Below is a small trained network, with its code and all its weights. Each question gives an input and a target symbol and asks what happens when units are switched off, that is, made to give their printed mean instead of their output.

import numpy as np


def w(rows, s, z=0):
    codes = np.array(rows[::2]) - 128.0
    scale = np.full(codes.shape[1], s)
    scale[-1] = z or s
    return codes * scale


def f(y):
    return np.maximum(y, 0)


def softmax(a):
    e = np.exp(a - a.max(-1, keepdims=True))
    return e / e.sum(-1, keepdims=True)


def log_softmax(a):
    a = a - a.max(-1, keepdims=True)
    return a - np.log(np.exp(a).sum(-1, keepdims=True))


def net(x, mask):
    ids = ['ΛΣΦΨαβγεζμτω'.index(c) for c in x.split()]
    T = len(ids)
    res = E[ids] + P[:T]
    u = 0
    for l in range(2):
        r = res
        for j in range(3):
            rows = slice(2 * j, 2 * j + 2)
            q, k, v = (r @ M[l][rows].T for M in (Q, K, V))
            z = softmax(np.where(np.tri(T) > 0, q @ k.T / 2**0.5, -1e9)) @ v
            o = O[l][rows]
            res = res + np.where(mask[u + j], z, o[:, -1]) @ o[:, :-1]
        u += 3
        y = f(res @ A[l][:, :-1].T + A[l][:, -1])
        res = res + np.where(mask[u : u + 16], y, B[l][:, -1]) @ B[l][:, :-1]
        u += 16
    return log_softmax(res[-1] @ U[:, :-1].T + U[:, -1])


Q, K, V, O, A, B = {}, {}, {}, {}, {}, {}
E = w([
[129,64,179],'Λ',
[93,226,131],'Σ',
[91,131,151],'Φ',
[175,144,141],'Ψ',
[5,220,157],'α',
[228,185,101],'β',
[164,128,144],'γ',
[164,137,136],'ε',
[138,110,183],'ζ',
[154,109,147],'μ',
[196,95,193],'τ',
[206,235,92],'ω',
],0.017)
P = w([
[100,157,65],'0',
[67,246,217],'1',
[177,30,189],'2',
[154,193,157],'3',
[146,148,181],'4',
[155,128,167],'5',
[132,171,156],'6',
[139,134,159],'7',
[117,155,156],'8',
[92,161,156],'9',
[69,112,156],'10',
[103,162,118],'11',
],0.013)
Q[0] = w([
[3,78,56],'0.h0',
[86,96,167],'0.h0',
[165,144,35],'0.h1',
[122,72,159],'0.h1',
[171,130,134],'0.h2',
[149,65,73],'0.h2',
],0.0061)
K[0] = w([
[162,169,186],'0.h0',
[107,112,121],'0.h0',
[114,155,122],'0.h1',
[90,254,125],'0.h1',
[168,212,149],'0.h2',
[59,143,168],'0.h2',
],0.01)
V[0] = w([
[135,87,69],'0.h0',
[130,112,80],'0.h0',
[119,136,124],'0.h1',
[169,10,112],'0.h1',
[63,96,203],'0.h2',
[135,181,213],'0.h2',
],0.013)
O[0] = w([
[2,74,106,45],'0.h0',
[20,198,78,77],'0.h0',
[72,228,156,127],'0.h1',
[131,20,197,25],'0.h1',
[140,218,182,107],'0.h2',
[88,224,215,255],'0.h2',
],0.0074,0.008)
A[0] = w([
[87,3,144,116],'0.n0',
[80,125,131,85],'0.n1',
[114,36,173,70],'0.n2',
[49,46,106,118],'0.n3',
[179,169,116,124],'0.n4',
[75,173,98,73],'0.n5',
[202,132,109,125],'0.n6',
[102,143,63,86],'0.n7',
[129,75,166,143],'0.n8',
[72,235,129,142],'0.n9',
[141,125,72,171],'0.n10',
[117,140,110,134],'0.n11',
[101,138,55,71],'0.n12',
[119,160,234,181],'0.n13',
[144,97,174,3],'0.n14',
[30,120,145,119],'0.n15',
],0.013,0.0051)
B[0] = w([
[139,2,149,129],'0.n0',
[153,194,108,130],'0.n1',
[235,128,188,129],'0.n2',
[65,70,169,130],'0.n3',
[62,13,137,193],'0.n4',
[155,152,156,147],'0.n5',
[160,158,145,160],'0.n6',
[216,84,178,135],'0.n7',
[219,193,186,131],'0.n8',
[206,65,167,242],'0.n9',
[121,115,148,134],'0.n10',
[103,27,117,134],'0.n11',
[186,54,126,134],'0.n12',
[220,131,41,254],'0.n13',
[90,166,86,130],'0.n14',
[162,240,117,136],'0.n15',
],0.0062,0.021)
Q[1] = w([
[253,111,192],'1.h0',
[108,169,83],'1.h0',
[88,119,113],'1.h1',
[71,165,111],'1.h1',
[162,100,143],'1.h2',
[141,164,47],'1.h2',
],0.017)
K[1] = w([
[138,6,120],'1.h0',
[153,246,90],'1.h0',
[187,132,213],'1.h1',
[131,151,232],'1.h1',
[107,178,116],'1.h2',
[157,181,120],'1.h2',
],0.017)
V[1] = w([
[168,167,3],'1.h0',
[186,215,143],'1.h0',
[68,161,43],'1.h1',
[160,159,76],'1.h1',
[158,52,56],'1.h2',
[184,128,69],'1.h2',
],0.012)
O[1] = w([
[121,182,245,149],'1.h0',
[84,71,160,103],'1.h0',
[75,173,126,16],'1.h1',
[155,171,220,161],'1.h1',
[2,250,75,161],'1.h2',
[75,165,74,251],'1.h2',
],0.0074,0.014)
A[1] = w([
[132,151,46,2],'1.n0',
[91,87,101,41],'1.n1',
[94,107,111,21],'1.n2',
[30,145,181,154],'1.n3',
[9,137,130,218],'1.n4',
[105,107,88,217],'1.n5',
[181,105,159,97],'1.n6',
[137,88,128,137],'1.n7',
[152,91,138,141],'1.n8',
[153,104,119,142],'1.n9',
[171,145,143,159],'1.n10',
[79,129,148,163],'1.n11',
[208,217,134,142],'1.n12',
[103,183,112,106],'1.n13',
[70,197,97,9],'1.n14',
[175,94,195,205],'1.n15',
],0.015,0.0053)
B[1] = w([
[33,103,176,143],'1.n0',
[63,112,116,129],'1.n1',
[66,114,133,128],'1.n2',
[132,235,145,130],'1.n3',
[254,161,130,133],'1.n4',
[214,169,79,132],'1.n5',
[120,69,127,178],'1.n6',
[161,174,128,136],'1.n7',
[116,132,128,146],'1.n8',
[120,122,147,149],'1.n9',
[94,160,92,187],'1.n10',
[151,204,101,129],'1.n11',
[110,96,130,253],'1.n12',
[140,180,101,138],'1.n13',
[77,18,209,133],'1.n14',
[97,156,138,186],'1.n15',
],0.0096,0.04)
U = w([
[111,75,103,41],'Λ',
[169,89,122,101],'Σ',
[137,104,140,148],'Φ',
[136,153,123,208],'Ψ',
[111,41,173,67],'α',
[53,159,148,133],'β',
[172,174,97,136],'γ',
[177,172,101,186],'ε',
[81,109,132,253],'ζ',
[4,106,114,136],'μ',
[221,112,117,63],'τ',
[28,81,177,53],'ω',
],0.016,0.0055)

Each question gives the input, a string of symbols that net reads in full, and the target symbol t.
The units are the heads (2 rows each of Q, K, V and O) and the neurons (one row each of A and B). Each row of codes is followed by its name. A weight is (code - 128) times the scale printed after its matrix; where a second scale follows, it is the last column's (O, A, B and U).
mask holds one flag per unit, layer by layer, with each layer's heads first. A switched-off unit (its flag False) gives its mean, the last column of its rows in O or B, instead of its output. The means were averaged over made-up inputs and are rounded, as every weight is.
A unit's drop is (log p(t) with every unit on - log p(t) with that unit switched off) / (log p(t) with every unit on - log p(t) with every unit switched off).
The circuit of an input: a set's keep is (log p(t) with only the set's units on - log p(t) with every unit switched off) / (log p(t) with every unit on - log p(t) with every unit switched off). Starting from the 12 units with the biggest drops (on a tie, the unit counted first), units are removed one at a time, each time the one whose removal leaves the highest keep (on an exact tie, the one counted first), for as long as the keep stays at least 0.8.
units of the circuit, in order: the units of the circuit, biggest drop first
unit that matters most: the unit with the biggest drop
top k neurons: the k neurons with the biggest drops, biggest first
k most important neurons of layer l: the k neurons of layer l with the biggest drops, biggest first
which heads matter: for each layer, one digit per head in row order, 1 if its drop is at least 0.15 and else 0, layers parted by /
input β Ψ Λ γ, target β: unit that matters most	0.h2
input μ ω ε μ γ Ψ, target μ: 2 most important neurons of layer 0	[0.n9, 0.n13]
input α ε ζ β γ, target α: which heads matter	000 / 110
input μ ω Ψ, target μ: top 4 neurons	[1.n0, 0.n13, 0.n9, 0.n3]
input μ τ ε, target μ: units of the circuit, in order	[0.h0, 0.n9]
input Λ τ ζ ε, target Λ: which heads matter	111 / 100
input α α α ζ, target α: 3 most important neurons of layer 0	[0.n9, 0.n5, 0.n15]
input Λ α γ ε Ψ α μ, target Λ: top 4 neurons	[1.n0, 0.n13, 0.n0, 0.n3]
input ω μ Λ β Λ, target ω: units of the circuit, in order	[1.h0, 1.h1, 0.h1]
input β μ μ ω γ ε τ β, target β: which heads matter	001 / 100
input ω β γ τ, target ω: units of the circuit, in order	[1.h0, 0.h1]
input β μ Λ Σ Σ ζ Λ τ ω β β, target β: units of the circuit, in order	[0.h2, 1.h0, 0.n4]
input β τ μ ζ Φ γ Λ τ τ, target β: top 4 neurons	[0.n9, 1.n15, 1.n10, 1.n12]
input α α Λ Ψ μ, target α: which heads matter	001 / 110
input α α γ α β Σ, target α: unit that matters most	1.h0
input μ Λ μ μ ζ β τ β μ, target μ: which heads matter	111 / 110
input μ α τ μ ε ζ, target μ: 3 most important neurons of layer 0	[0.n9, 0.n13, 0.n3]
input μ Ψ ε α ε Λ ε, target μ: top 2 neurons	[1.n0, 0.n13]
input μ μ Λ Λ Σ, target μ: units of the circuit, in order	[1.n0, 1.h0]
input β τ β Ψ, target β: which heads matter	001 / 100
input α Σ α γ, target α: unit that matters most	1.n6
input μ Φ β ε Ψ μ, target μ: top 4 neurons	[1.n0, 0.n9, 0.n13, 0.n3]
